In the rows, 0.153 means zero.

Where do the symbols, taken in turn from left to right, take each start?
Each answer is a row, close to the row of the point it stands for.
0.156,0.161,0.207,0.152,0.179,0.136,0.101,0.164,0.152,0.186,0.192,0.125,0.188,0.076,0.152,0.169,0.207,0.101,0.144,0.183,0.167,0.18,0.103,0.09,0.143,0.174,0.212,0.176,0.196,0.138,0.147,0.246,0.162,0.106,0.196,0.099,0.166,0.083,0.153,0.062,0.22,0.15,0.174,0.168,0.126,0.079,0.176,0.142,0.191,0.105,0.13,0.222,0.065,0.115,0.099,0.185,0.134,0.238,0.122,0.093,0.173,0.13,0.134,0.13,0.113,0.144,0.199,0.128,0.217,0.183,0.166,0.145,0.115,0.191,0.104,0.169,0.084,0.191,0.09,0.115,0.143,0.103,0.088,0.122,0.081,0.102,0.139,0.19,0.253,0.19,0.175,0.139,0.136,0.181,0.183,0.093,0.103,0.181,0.17,0.098,0.218,0.075,0.187,0.114,0.199,0.095,0.192,0.206
^ -> 0.15,0.123,0.208,0.175,0.142,0.127,0.122,0.179,0.139,0.15,0.233,0.14,0.21,0.073,0.16,0.133,0.241,0.136,0.119,0.13,0.14,0.145,0.131,0.096,0.126,0.183,0.156,0.2,0.175,0.108,0.158,0.19,0.191,0.124,0.205,0.128,0.14,0.089,0.135,0.064,0.211,0.156,0.143,0.173,0.144,0.085,0.189,0.2,0.17,0.099,0.17,0.19,0.096,0.063,0.155,0.199,0.101,0.209,0.133,0.136,0.167,0.12,0.098,0.124,0.137,0.087,0.253,0.118,0.21,0.174,0.182,0.16,0.128,0.186,0.114,0.202,0.122,0.175,0.138,0.098,0.153,0.111,0.091,0.097,0.072,0.105,0.115,0.171,0.25,0.173,0.183,0.147,0.151,0.156,0.181,0.088,0.137,0.189,0.18,0.131,0.228,0.109,0.21,0.098,0.156,0.107,0.129,0.16
0.147,0.072,0.198,0.179,0.126,0.155,0.086,0.159,0.113,0.169,0.205,0.118,0.232,0.086,0.175,0.18,0.207,0.122,0.151,0.138,0.175,0.181,0.12,0.112,0.111,0.132,0.152,0.159,0.176,0.101,0.168,0.181,0.171,0.117,0.175,0.12,0.144,0.097,0.15,0.063,0.221,0.168,0.175,0.164,0.138,0.116,0.196,0.209,0.177,0.142,0.174,0.221,0.066,0.058,0.157,0.16,0.093,0.17,0.142,0.092,0.133,0.102,0.159,0.126,0.147,0.092,0.219,0.106,0.219,0.149,0.13,0.14,0.129,0.173,0.11,0.181,0.113,0.207,0.087,0.102,0.116,0.09,0.052,0.122,0.036,0.13,0.126,0.171,0.252,0.176,0.182,0.143,0.171,0.177,0.177,0.072,0.164,0.197,0.166,0.127,0.22,0.154,0.213,0.086,0.152,0.153,0.146,0.163
^ -> 0.183,0.139,0.181,0.163,0.174,0.159,0.105,0.19,0.157,0.189,0.181,0.153,0.165,0.073,0.17,0.16,0.225,0.123,0.143,0.19,0.183,0.222,0.097,0.127,0.132,0.188,0.195,0.177,0.176,0.122,0.152,0.245,0.165,0.092,0.227,0.128,0.168,0.072,0.128,0.098,0.221,0.132,0.176,0.178,0.163,0.072,0.172,0.13,0.178,0.104,0.165,0.213,0.055,0.075,0.111,0.189,0.118,0.209,0.12,0.084,0.114,0.146,0.17,0.129,0.106,0.103,0.191,0.111,0.229,0.175,0.144,0.131,0.087,0.172,0.1,0.181,0.106,0.172,0.09,0.104,0.128,0.133,0.092,0.104,0.029,0.123,0.127,0.19,0.268,0.166,0.134,0.156,0.181,0.183,0.163,0.105,0.114,0.14,0.181,0.117,0.207,0.082,0.196,0.12,0.212,0.086,0.173,0.188
0.182,0.098,0.165,0.202,0.091,0.112,0.133,0.143,0.128,0.103,0.211,0.169,0.203,0.177,0.213,0.137,0.122,0.195,0.14,0.045,0.137,0.096,0.182,0.168,0.154,0.131,0.066,0.15,0.146,0.17,0.131,0.053,0.174,0.193,0.095,0.163,0.11,0.195,0.16,0.151,0.128,0.193,0.132,0.14,0.144,0.232,0.147,0.242,0.163,0.17,0.182,0.166,0.17,0.102,0.241,0.072,0.104,0.102,0.165,0.198,0.144,0.161,0.101,0.159,0.235,0.118,0.208,0.173,0.149,0.127,0.142,0.147,0.189,0.137,0.139,0.22,0.214,0.204,0.184,0.192,0.218,0.101,0.136,0.172,0.119,0.165,0.102,0.174,0.107,0.173,0.173,0.117,0.139,0.114,0.176,0.161,0.216,0.183,0.139,0.171,0.158,0.255,0.157,0.113,0.022,0.173,0.109,0.111
^ -> 0.126,0.254,0.138,0.064,0.251,0.165,0.191,0.156,0.235,0.188,0.042,0.158,0.086,0.137,0.116,0.167,0.133,0.149,0.15,0.221,0.206,0.168,0.153,0.155,0.186,0.186,0.218,0.151,0.179,0.185,0.171,0.189,0.104,0.107,0.169,0.128,0.174,0.167,0.137,0.19,0.133,0.143,0.154,0.161,0.15,0.117,0.15,0.027,0.146,0.151,0.1,0.155,0.152,0.233,0.061,0.197,0.212,0.158,0.136,0.103,0.158,0.185,0.209,0.169,0.071,0.218,0.068,0.154,0.128,0.2,0.154,0.161,0.115,0.151,0.173,0.131,0.146,0.115,0.12,0.182,0.116,0.196,0.212,0.164,0.235,0.185,0.172,0.173,0.167,0.166,0.137,0.166,0.15,0.167,0.142,0.197,0.067,0.106,0.176,0.149,0.093,0.104,0.115,0.193,0.248,0.163,0.223,0.167
0.151,0.071,0.137,0.229,0.06,0.146,0.14,0.134,0.104,0.105,0.246,0.161,0.194,0.196,0.19,0.116,0.145,0.17,0.14,0.04,0.112,0.112,0.176,0.166,0.139,0.115,0.091,0.165,0.107,0.158,0.113,0.087,0.205,0.216,0.102,0.187,0.153,0.163,0.184,0.132,0.127,0.205,0.139,0.155,0.151,0.207,0.166,0.281,0.162,0.177,0.186,0.132,0.218,0.11,0.245,0.095,0.107,0.116,0.158,0.243,0.131,0.142,0.123,0.164,0.233,0.093,0.226,0.164,0.139,0.097,0.157,0.136,0.185,0.167,0.145,0.162,0.189,0.165,0.223,0.17,0.203,0.127,0.126,0.169,0.134,0.16,0.123,0.129,0.076,0.153,0.156,0.127,0.168,0.112,0.146,0.14,0.231,0.187,0.139,0.19,0.174,0.224,0.191,0.126,0.059,0.18,0.105,0.104
! -> 0.13,0.227,0.141,0.085,0.218,0.167,0.209,0.161,0.226,0.162,0.095,0.174,0.066,0.192,0.11,0.137,0.131,0.159,0.167,0.213,0.166,0.152,0.179,0.157,0.182,0.165,0.164,0.147,0.139,0.182,0.166,0.155,0.13,0.125,0.145,0.172,0.148,0.199,0.144,0.226,0.108,0.138,0.15,0.147,0.163,0.157,0.116,0.065,0.155,0.162,0.118,0.094,0.21,0.223,0.103,0.169,0.211,0.132,0.174,0.152,0.168,0.178,0.206,0.172,0.135,0.224,0.037,0.195,0.106,0.153,0.149,0.155,0.151,0.123,0.185,0.109,0.147,0.103,0.15,0.188,0.146,0.209,0.229,0.182,0.263,0.193,0.211,0.156,0.106,0.137,0.11,0.171,0.15,0.133,0.132,0.233,0.116,0.121,0.146,0.164,0.075,0.138,0.108,0.247,0.235,0.159,0.188,0.173
0.153,0.238,0.136,0.096,0.249,0.164,0.197,0.16,0.217,0.17,0.074,0.131,0.096,0.153,0.108,0.135,0.157,0.13,0.149,0.245,0.175,0.161,0.145,0.14,0.15,0.186,0.217,0.17,0.167,0.174,0.161,0.233,0.095,0.13,0.189,0.177,0.2,0.147,0.157,0.216,0.141,0.129,0.188,0.146,0.178,0.116,0.12,0.039,0.125,0.15,0.127,0.135,0.18,0.249,0.071,0.21,0.198,0.189,0.147,0.131,0.165,0.176,0.211,0.123,0.111,0.217,0.027,0.171,0.113,0.142,0.153,0.176,0.142,0.125,0.182,0.093,0.104,0.09,0.144,0.123,0.118,0.224,0.221,0.158,0.206,0.158,0.192,0.14,0.146,0.14,0.116,0.171,0.174,0.19,0.121,0.227,0.071,0.119,0.13,0.131,0.122,0.086,0.101,0.21,0.26,0.132,0.216,0.167
^ -> 0.158,0.054,0.151,0.211,0.05,0.135,0.124,0.119,0.091,0.115,0.228,0.166,0.205,0.189,0.193,0.123,0.135,0.17,0.153,0.041,0.118,0.107,0.145,0.179,0.147,0.14,0.097,0.162,0.13,0.13,0.136,0.089,0.219,0.207,0.116,0.194,0.128,0.176,0.18,0.166,0.122,0.193,0.148,0.155,0.129,0.185,0.157,0.288,0.147,0.18,0.192,0.122,0.173,0.103,0.298,0.087,0.105,0.124,0.183,0.231,0.146,0.125,0.109,0.152,0.25,0.102,0.208,0.161,0.144,0.107,0.148,0.146,0.199,0.148,0.17,0.171,0.188,0.185,0.214,0.187,0.195,0.126,0.135,0.175,0.133,0.152,0.111,0.113,0.078,0.15,0.137,0.135,0.147,0.12,0.168,0.142,0.22,0.182,0.14,0.179,0.152,0.227,0.174,0.118,0.069,0.19,0.103,0.108
0.182,0.17,0.187,0.145,0.181,0.157,0.135,0.17,0.135,0.223,0.187,0.127,0.166,0.082,0.136,0.167,0.239,0.111,0.117,0.219,0.161,0.191,0.109,0.115,0.129,0.192,0.185,0.215,0.193,0.121,0.163,0.225,0.141,0.1,0.214,0.139,0.154,0.077,0.152,0.075,0.212,0.148,0.168,0.175,0.141,0.067,0.192,0.135,0.183,0.113,0.171,0.198,0.065,0.075,0.128,0.224,0.113,0.185,0.131,0.093,0.141,0.113,0.157,0.147,0.104,0.12,0.202,0.118,0.199,0.168,0.123,0.125,0.081,0.176,0.112,0.178,0.12,0.165,0.083,0.102,0.136,0.144,0.074,0.112,0.062,0.13,0.134,0.173,0.296,0.153,0.155,0.141,0.167,0.206,0.151,0.104,0.095,0.157,0.177,0.122,0.177,0.105,0.211,0.092,0.195,0.133,0.17,0.178
^ -> 0.159,0.099,0.158,0.183,0.16,0.114,0.085,0.192,0.12,0.179,0.205,0.123,0.218,0.082,0.161,0.177,0.208,0.132,0.135,0.143,0.174,0.183,0.11,0.112,0.123,0.171,0.162,0.198,0.174,0.097,0.152,0.179,0.162,0.125,0.193,0.124,0.153,0.098,0.165,0.065,0.227,0.177,0.181,0.152,0.124,0.126,0.201,0.207,0.157,0.13,0.185,0.2,0.053,0.089,0.167,0.162,0.116,0.176,0.113,0.101,0.116,0.099,0.152,0.124,0.123,0.093,0.251,0.111,0.23,0.157,0.135,0.134,0.103,0.213,0.087,0.172,0.11,0.191,0.109,0.122,0.138,0.088,0.055,0.128,0.031,0.112,0.144,0.167,0.251,0.177,0.19,0.131,0.207,0.186,0.153,0.075,0.144,0.169,0.173,0.115,0.221,0.133,0.229,0.095,0.132,0.15,0.167,0.162
0.176,0.101,0.161,0.187,0.061,0.13,0.139,0.138,0.095,0.117,0.194,0.158,0.203,0.182,0.214,0.165,0.134,0.167,0.156,0.063,0.104,0.119,0.186,0.148,0.164,0.104,0.093,0.13,0.124,0.132,0.143,0.059,0.188,0.17,0.096,0.171,0.138,0.192,0.156,0.138,0.122,0.17,0.105,0.129,0.162,0.237,0.173,0.26,0.199,0.172,0.191,0.188,0.166,0.121,0.284,0.095,0.099,0.109,0.163,0.213,0.139,0.139,0.113,0.167,0.217,0.101,0.21,0.172,0.17,0.118,0.128,0.15,0.186,0.144,0.127,0.192,0.213,0.188,0.186,0.212,0.187,0.116,0.128,0.177,0.143,0.187,0.105,0.16,0.077,0.161,0.191,0.148,0.162,0.104,0.174,0.139,0.244,0.201,0.143,0.194,0.172,0.241,0.184,0.102,0.056,0.198,0.097,0.112
^ ^ ^ ^ -> 0.166,0.086,0.16,0.201,0.08,0.132,0.153,0.115,0.115,0.094,0.217,0.181,0.187,0.157,0.22,0.145,0.146,0.183,0.165,0.062,0.127,0.116,0.203,0.161,0.157,0.124,0.073,0.123,0.142,0.153,0.143,0.05,0.211,0.202,0.105,0.18,0.113,0.174,0.158,0.158,0.131,0.174,0.126,0.13,0.156,0.199,0.154,0.258,0.164,0.161,0.173,0.171,0.186,0.113,0.249,0.117,0.127,0.098,0.172,0.197,0.152,0.154,0.125,0.172,0.217,0.123,0.238,0.193,0.154,0.132,0.143,0.143,0.191,0.149,0.153,0.212,0.219,0.179,0.178,0.209,0.191,0.145,0.137,0.19,0.139,0.171,0.122,0.169,0.09,0.195,0.159,0.126,0.138,0.111,0.171,0.138,0.215,0.191,0.182,0.169,0.181,0.231,0.175,0.148,0.038,0.191,0.112,0.119
0.151,0.077,0.157,0.239,0.061,0.164,0.121,0.166,0.088,0.108,0.219,0.15,0.172,0.167,0.195,0.124,0.144,0.177,0.172,0.051,0.12,0.131,0.186,0.185,0.16,0.126,0.073,0.146,0.132,0.171,0.157,0.099,0.234,0.216,0.092,0.18,0.133,0.184,0.199,0.146,0.15,0.181,0.136,0.146,0.129,0.212,0.181,0.275,0.147,0.197,0.216,0.146,0.191,0.126,0.242,0.098,0.144,0.115,0.164,0.238,0.15,0.131,0.102,0.155,0.271,0.104,0.204,0.173,0.139,0.076,0.148,0.148,0.215,0.145,0.136,0.173,0.18,0.188,0.195,0.18,0.199,0.135,0.141,0.179,0.123,0.173,0.131,0.13,0.073,0.124,0.148,0.123,0.15,0.127,0.164,0.136,0.225,0.199,0.115,0.194,0.17,0.217,0.206,0.123,0.081,0.16,0.103,0.107
! ! ! ! -> 0.16,0.211,0.149,0.111,0.21,0.177,0.18,0.156,0.188,0.184,0.048,0.17,0.099,0.203,0.124,0.155,0.086,0.141,0.168,0.22,0.182,0.168,0.149,0.188,0.172,0.15,0.191,0.126,0.144,0.182,0.169,0.183,0.083,0.167,0.159,0.188,0.172,0.212,0.129,0.223,0.135,0.159,0.146,0.139,0.186,0.196,0.142,0.058,0.134,0.188,0.137,0.101,0.2,0.255,0.094,0.158,0.227,0.11,0.138,0.14,0.152,0.172,0.217,0.175,0.129,0.242,0.045,0.178,0.112,0.13,0.131,0.157,0.144,0.107,0.202,0.095,0.156,0.109,0.166,0.164,0.12,0.207,0.22,0.17,0.234,0.169,0.208,0.153,0.119,0.125,0.118,0.185,0.165,0.168,0.113,0.197,0.087,0.076,0.152,0.17,0.073,0.149,0.083,0.206,0.218,0.175,0.188,0.153
0.147,0.11,0.181,0.178,0.159,0.14,0.103,0.161,0.135,0.169,0.246,0.113,0.189,0.062,0.187,0.189,0.241,0.157,0.128,0.126,0.18,0.156,0.123,0.115,0.143,0.167,0.158,0.184,0.187,0.135,0.141,0.183,0.197,0.129,0.189,0.135,0.145,0.087,0.153,0.068,0.217,0.144,0.164,0.183,0.172,0.097,0.229,0.21,0.176,0.131,0.185,0.201,0.096,0.048,0.18,0.191,0.089,0.192,0.133,0.117,0.174,0.109,0.098,0.107,0.141,0.078,0.261,0.13,0.205,0.184,0.164,0.151,0.129,0.214,0.115,0.225,0.12,0.196,0.121,0.12,0.168,0.105,0.099,0.093,0.075,0.108,0.102,0.181,0.24,0.184,0.189,0.123,0.151,0.162,0.183,0.11,0.159,0.195,0.148,0.121,0.25,0.111,0.233,0.104,0.132,0.111,0.14,0.171
^ ! -> 0.164,0.085,0.14,0.24,0.057,0.134,0.112,0.118,0.074,0.093,0.217,0.163,0.178,0.191,0.188,0.129,0.135,0.184,0.158,0.033,0.123,0.09,0.188,0.175,0.111,0.123,0.104,0.128,0.094,0.155,0.132,0.1,0.217,0.197,0.099,0.195,0.138,0.204,0.173,0.17,0.143,0.18,0.13,0.142,0.148,0.218,0.158,0.261,0.142,0.172,0.182,0.125,0.188,0.128,0.276,0.084,0.126,0.115,0.177,0.23,0.15,0.134,0.134,0.188,0.259,0.099,0.227,0.159,0.163,0.1,0.135,0.134,0.196,0.166,0.152,0.175,0.198,0.178,0.184,0.178,0.19,0.117,0.132,0.187,0.131,0.177,0.129,0.148,0.076,0.137,0.148,0.131,0.148,0.144,0.121,0.137,0.219,0.18,0.104,0.173,0.175,0.216,0.195,0.151,0.071,0.188,0.102,0.118
0.158,0.122,0.134,0.206,0.083,0.179,0.168,0.123,0.154,0.114,0.169,0.186,0.136,0.226,0.184,0.136,0.128,0.198,0.164,0.081,0.156,0.127,0.186,0.206,0.159,0.129,0.091,0.133,0.104,0.18,0.161,0.083,0.193,0.218,0.082,0.177,0.119,0.198,0.175,0.223,0.087,0.16,0.106,0.103,0.142,0.249,0.159,0.212,0.121,0.158,0.17,0.128,0.226,0.142,0.257,0.123,0.157,0.079,0.162,0.222,0.155,0.149,0.146,0.171,0.208,0.157,0.16,0.191,0.128,0.08,0.13,0.141,0.203,0.125,0.155,0.153,0.218,0.147,0.222,0.185,0.209,0.158,0.151,0.184,0.204,0.173,0.128,0.139,0.064,0.123,0.14,0.156,0.145,0.112,0.113,0.188,0.218,0.17,0.124,0.208,0.095,0.26,0.164,0.194,0.084,0.197,0.095,0.094
! ^ ^ -> 0.131,0.239,0.167,0.077,0.228,0.179,0.181,0.15,0.216,0.189,0.061,0.154,0.09,0.173,0.107,0.145,0.138,0.13,0.169,0.229,0.148,0.175,0.14,0.156,0.182,0.181,0.2,0.137,0.199,0.174,0.163,0.192,0.105,0.11,0.17,0.131,0.19,0.143,0.133,0.214,0.142,0.125,0.155,0.195,0.182,0.122,0.131,0.025,0.155,0.114,0.097,0.152,0.154,0.228,0.063,0.221,0.201,0.157,0.139,0.096,0.159,0.164,0.211,0.148,0.063,0.227,0.032,0.155,0.141,0.2,0.139,0.163,0.129,0.141,0.182,0.126,0.167,0.127,0.125,0.158,0.115,0.194,0.222,0.145,0.231,0.163,0.192,0.173,0.171,0.181,0.135,0.174,0.153,0.158,0.146,0.19,0.076,0.109,0.18,0.136,0.078,0.095,0.101,0.22,0.25,0.134,0.217,0.189
0.167,0.171,0.178,0.165,0.161,0.143,0.122,0.168,0.158,0.193,0.186,0.138,0.183,0.065,0.155,0.188,0.224,0.123,0.146,0.209,0.181,0.214,0.09,0.107,0.137,0.196,0.198,0.185,0.175,0.156,0.154,0.214,0.161,0.087,0.221,0.119,0.178,0.092,0.155,0.066,0.227,0.121,0.186,0.168,0.16,0.068,0.2,0.116,0.161,0.107,0.161,0.185,0.08,0.087,0.103,0.212,0.14,0.207,0.139,0.109,0.12,0.126,0.156,0.131,0.094,0.122,0.191,0.083,0.204,0.166,0.142,0.159,0.1,0.215,0.125,0.15,0.099,0.179,0.087,0.106,0.134,0.119,0.082,0.088,0.072,0.14,0.131,0.183,0.28,0.151,0.152,0.156,0.16,0.19,0.181,0.113,0.108,0.171,0.179,0.114,0.204,0.097,0.222,0.099,0.201,0.138,0.179,0.186
^ -> 0.181,0.091,0.193,0.181,0.135,0.156,0.079,0.16,0.102,0.17,0.219,0.12,0.223,0.1,0.185,0.169,0.219,0.121,0.155,0.155,0.156,0.186,0.132,0.126,0.127,0.164,0.178,0.173,0.166,0.106,0.173,0.199,0.154,0.148,0.184,0.121,0.141,0.092,0.154,0.056,0.23,0.169,0.193,0.152,0.141,0.12,0.2,0.206,0.178,0.146,0.175,0.185,0.082,0.071,0.156,0.158,0.083,0.186,0.151,0.103,0.139,0.099,0.151,0.144,0.16,0.093,0.271,0.132,0.222,0.157,0.129,0.122,0.095,0.191,0.115,0.177,0.137,0.189,0.119,0.115,0.167,0.101,0.065,0.107,0.063,0.118,0.143,0.182,0.248,0.165,0.187,0.154,0.157,0.181,0.195,0.091,0.125,0.19,0.175,0.128,0.244,0.131,0.211,0.076,0.138,0.132,0.146,0.155
0.159,0.107,0.18,0.16,0.118,0.154,0.1,0.169,0.09,0.18,0.211,0.117,0.228,0.087,0.191,0.183,0.223,0.116,0.147,0.162,0.134,0.201,0.092,0.145,0.119,0.175,0.151,0.184,0.166,0.07,0.166,0.162,0.175,0.148,0.209,0.119,0.142,0.088,0.153,0.066,0.244,0.16,0.177,0.163,0.154,0.098,0.198,0.205,0.148,0.119,0.191,0.211,0.08,0.099,0.146,0.148,0.126,0.178,0.153,0.093,0.119,0.108,0.135,0.133,0.141,0.098,0.262,0.108,0.214,0.176,0.137,0.125,0.101,0.216,0.103,0.174,0.084,0.2,0.088,0.121,0.143,0.086,0.073,0.133,0.028,0.131,0.145,0.189,0.239,0.146,0.188,0.134,0.174,0.184,0.182,0.052,0.146,0.185,0.184,0.133,0.223,0.124,0.207,0.098,0.136,0.128,0.15,0.152
^ ! -> 0.185,0.094,0.166,0.201,0.084,0.138,0.145,0.129,0.121,0.107,0.216,0.17,0.205,0.177,0.202,0.156,0.119,0.19,0.15,0.054,0.125,0.092,0.186,0.188,0.16,0.095,0.065,0.129,0.147,0.147,0.165,0.052,0.192,0.192,0.091,0.162,0.129,0.22,0.168,0.128,0.155,0.175,0.121,0.139,0.152,0.232,0.173,0.28,0.155,0.177,0.183,0.161,0.192,0.142,0.241,0.068,0.129,0.095,0.155,0.209,0.172,0.137,0.121,0.171,0.238,0.098,0.218,0.171,0.146,0.103,0.144,0.144,0.189,0.163,0.136,0.198,0.229,0.171,0.2,0.186,0.204,0.117,0.138,0.192,0.138,0.158,0.113,0.155,0.101,0.179,0.17,0.12,0.155,0.108,0.164,0.139,0.226,0.19,0.137,0.166,0.192,0.238,0.183,0.13,0.044,0.193,0.104,0.127
0.186,0.091,0.13,0.179,0.095,0.148,0.167,0.111,0.13,0.079,0.182,0.164,0.167,0.211,0.156,0.147,0.084,0.178,0.137,0.065,0.141,0.109,0.212,0.193,0.174,0.11,0.12,0.114,0.139,0.164,0.151,0.046,0.179,0.239,0.075,0.161,0.14,0.237,0.135,0.177,0.098,0.2,0.158,0.148,0.143,0.229,0.149,0.215,0.183,0.203,0.178,0.116,0.217,0.197,0.218,0.08,0.151,0.105,0.177,0.207,0.172,0.176,0.131,0.161,0.243,0.166,0.156,0.221,0.104,0.114,0.173,0.156,0.209,0.158,0.171,0.158,0.209,0.164,0.22,0.207,0.163,0.145,0.208,0.217,0.179,0.169,0.154,0.117,0.022,0.158,0.181,0.144,0.143,0.126,0.16,0.173,0.189,0.155,0.123,0.178,0.125,0.22,0.15,0.168,0.075,0.196,0.111,0.119
! ^ -> 0.176,0.077,0.138,0.242,0.072,0.149,0.146,0.139,0.077,0.089,0.236,0.15,0.178,0.201,0.184,0.15,0.139,0.172,0.133,0.059,0.1,0.098,0.17,0.169,0.164,0.135,0.079,0.164,0.097,0.145,0.128,0.067,0.216,0.224,0.104,0.164,0.133,0.175,0.179,0.157,0.144,0.199,0.136,0.156,0.148,0.216,0.158,0.265,0.139,0.187,0.154,0.129,0.2,0.116,0.254,0.105,0.113,0.132,0.184,0.239,0.146,0.16,0.139,0.173,0.239,0.1,0.235,0.149,0.137,0.096,0.142,0.148,0.193,0.135,0.143,0.179,0.175,0.182,0.202,0.179,0.195,0.121,0.144,0.165,0.108,0.161,0.137,0.149,0.095,0.143,0.169,0.131,0.178,0.136,0.144,0.164,0.196,0.173,0.127,0.18,0.142,0.214,0.195,0.12,0.044,0.191,0.082,0.105
